Here is a tiny trained network, its code and every weight. The questions are about switching its units off for an input and a target symbol, where a switched-off unit gives its printed mean instead of its output.

import numpy as np


def w(rows, s, z=0):
    codes = np.array(rows[::2]) - 128.0
    scale = np.full(codes.shape[1], s)
    scale[-1] = z or s
    return codes * scale


def norm(h):
    return h / np.sqrt((h * h).mean(-1, keepdims=True) + 1e-5)


def softmax(a):
    e = np.exp(a - a.max(-1, keepdims=True))
    return e / e.sum(-1, keepdims=True)


def log_softmax(a):
    a = a - a.max(-1, keepdims=True)
    return a - np.log(np.exp(a).sum(-1, keepdims=True))


def net(x, mask):
    ids = ['ΔΠΦαεη'.index(c) for c in x.split()]
    T = len(ids)
    res = E[ids] + P[:T]
    u = 0
    for l in range(2):
        r = norm(res)
        for j in range(3):
            rows = slice(2 * j, 2 * j + 2)
            q, k, v = (r @ M[l][rows].T for M in (Q, K, V))
            z = softmax(np.where(np.tri(T) > 0, q @ k.T / 2**0.5, -1e9)) @ v
            o = O[l][rows]
            res = res + np.where(mask[u + j], z, o[:, -1]) @ o[:, :-1]
        u += 3
    return log_softmax(norm(res)[-1] @ U[:, :-1].T + U[:, -1])


Q, K, V, O = {}, {}, {}, {}
E = w([
[148,82,103,184],'Δ',
[142,62,132,129],'Π',
[160,85,158,142],'Φ',
[158,134,113,187],'α',
[157,25,253,112],'ε',
[165,143,128,51],'η',
],0.018)
P = w([
[109,181,83,86],'0',
[254,118,109,133],'1',
[219,78,118,127],'2',
[220,124,77,132],'3',
[185,181,175,50],'4',
[164,156,149,177],'5',
[168,132,171,172],'6',
[93,109,135,127],'7',
[145,111,178,151],'8',
[112,168,218,111],'9',
[113,95,95,175],'10',
[109,94,105,132],'11',
],0.008)
Q[0] = w([
[68,129,45,31],'L0H0',
[219,144,137,2],'L0H0',
[134,243,97,47],'L0H1',
[125,137,186,160],'L0H1',
[237,141,133,14],'L0H2',
[83,128,70,214],'L0H2',
],0.0083)
K[0] = w([
[215,171,36,236],'L0H0',
[35,181,132,44],'L0H0',
[42,162,251,110],'L0H1',
[11,208,82,227],'L0H1',
[93,132,119,62],'L0H2',
[177,3,174,157],'L0H2',
],0.0074)
V[0] = w([
[14,131,113,157],'L0H0',
[127,94,254,252],'L0H0',
[78,53,27,95],'L0H1',
[159,100,101,77],'L0H1',
[59,129,54,180],'L0H2',
[222,184,83,2],'L0H2',
],0.0096)
O[0] = w([
[55,159,207,160,2],'L0H0',
[255,134,218,75,189],'L0H0',
[139,228,215,49,127],'L0H1',
[74,59,92,208,168],'L0H1',
[157,200,106,150,42],'L0H2',
[136,86,104,242,177],'L0H2',
],0.0074,0.0091)
Q[1] = w([
[10,223,108,69],'L1H0',
[35,174,144,37],'L1H0',
[193,4,2,165],'L1H1',
[197,140,82,82],'L1H1',
[71,167,179,188],'L1H2',
[37,164,163,140],'L1H2',
],0.0082)
K[1] = w([
[201,48,120,148],'L1H0',
[174,131,124,126],'L1H0',
[188,97,119,100],'L1H1',
[203,90,164,152],'L1H1',
[91,8,120,173],'L1H2',
[133,76,112,151],'L1H2',
],0.013)
V[1] = w([
[253,130,148,115],'L1H0',
[102,55,103,187],'L1H0',
[191,84,141,123],'L1H1',
[159,44,110,119],'L1H1',
[3,88,182,62],'L1H2',
[205,186,20,138],'L1H2',
],0.011)
O[1] = w([
[254,158,72,131,125],'L1H0',
[158,115,44,178,178],'L1H0',
[26,127,209,123,232],'L1H1',
[130,134,167,166,246],'L1H1',
[101,77,145,121,51],'L1H2',
[71,219,139,235,167],'L1H2',
],0.0081,0.012)
U = w([
[132,247,205,49,100],'Δ',
[6,146,152,9,78],'Π',
[215,117,107,107,253],'Φ',
[158,238,158,148,180],'α',
[220,101,180,2,85],'ε',
[91,131,70,154,40],'η',
],0.0064,0.0035)

Each question gives the input, a string of symbols that net reads in full, and the target symbol t.
The units are the heads (2 rows each of Q, K, V and O). Each row of codes is followed by its name. A weight is (code - 128) times the scale printed after its matrix; where a second scale follows, it is the last column's (O and U).
mask holds one flag per head, layer by layer. A switched-off head (its flag False) gives its mean, the last column of its rows in O, instead of its output. The means were averaged over made-up inputs and are rounded, as every weight is.
A unit's drop is (log p(t) with every unit on - log p(t) with that unit switched off) / (log p(t) with every unit on - log p(t) with every unit switched off).
The circuit of an input: a set's keep is (log p(t) with only the set's units on - log p(t) with every unit switched off) / (log p(t) with every unit on - log p(t) with every unit switched off). Starting from all 6 units, units are removed one at a time, each time the one whose removal leaves the highest keep (on an exact tie, the one counted first), for as long as the keep stays at least 0.8.
units of the circuit, in order: the units of the circuit, biggest drop first
unit that matters most: the unit with the biggest drop
which heads matter: for each layer, one digit per head in row order, 1 if its drop is at least 0.15 and else 0, layers parted by /
drop of u: that unit's drop, to one decimal
input ε η Φ Δ Φ Φ Π ε η Π Φ, target ε: which heads matter => 101 / 001
input α Δ Φ, target α: units of the circuit, in order => L1H2, L0H2
input Φ Δ Π Π Φ Π Δ Φ Φ Φ Π, target ε: units of the circuit, in order => L0H2, L0H0
input Π Φ α Δ Π ε η Π Φ Φ α, target Π: which heads matter => 111 / 100
input η Δ η Π η Φ, target η: which heads matter => 100 / 000
input ε Φ Φ Π Φ Φ Φ α Φ Π Φ, target ε: units of the circuit, in order => L0H2, L1H2
input Π Φ Δ Δ Φ Π Δ Δ Π, target Π: units of the circuit, in order => L0H0, L1H0, L0H1
input Δ Φ Π Δ α, target Δ: units of the circuit, in order => L0H2, L1H0, L0H1, L0H0
input Δ Φ Δ Π, target Δ: units of the circuit, in order => L0H2, L0H1, L1H0, L0H0
input ε Δ ε Δ ε Π, target ε: unit that matters most => L1H2
input α η η, target α: drop of L0H2 => 0.2
input η Φ Φ Π Δ η Φ, target η: drop of L0H0 => 0.8
input Π Φ Π, target Π: drop of L1H0 => 0.4
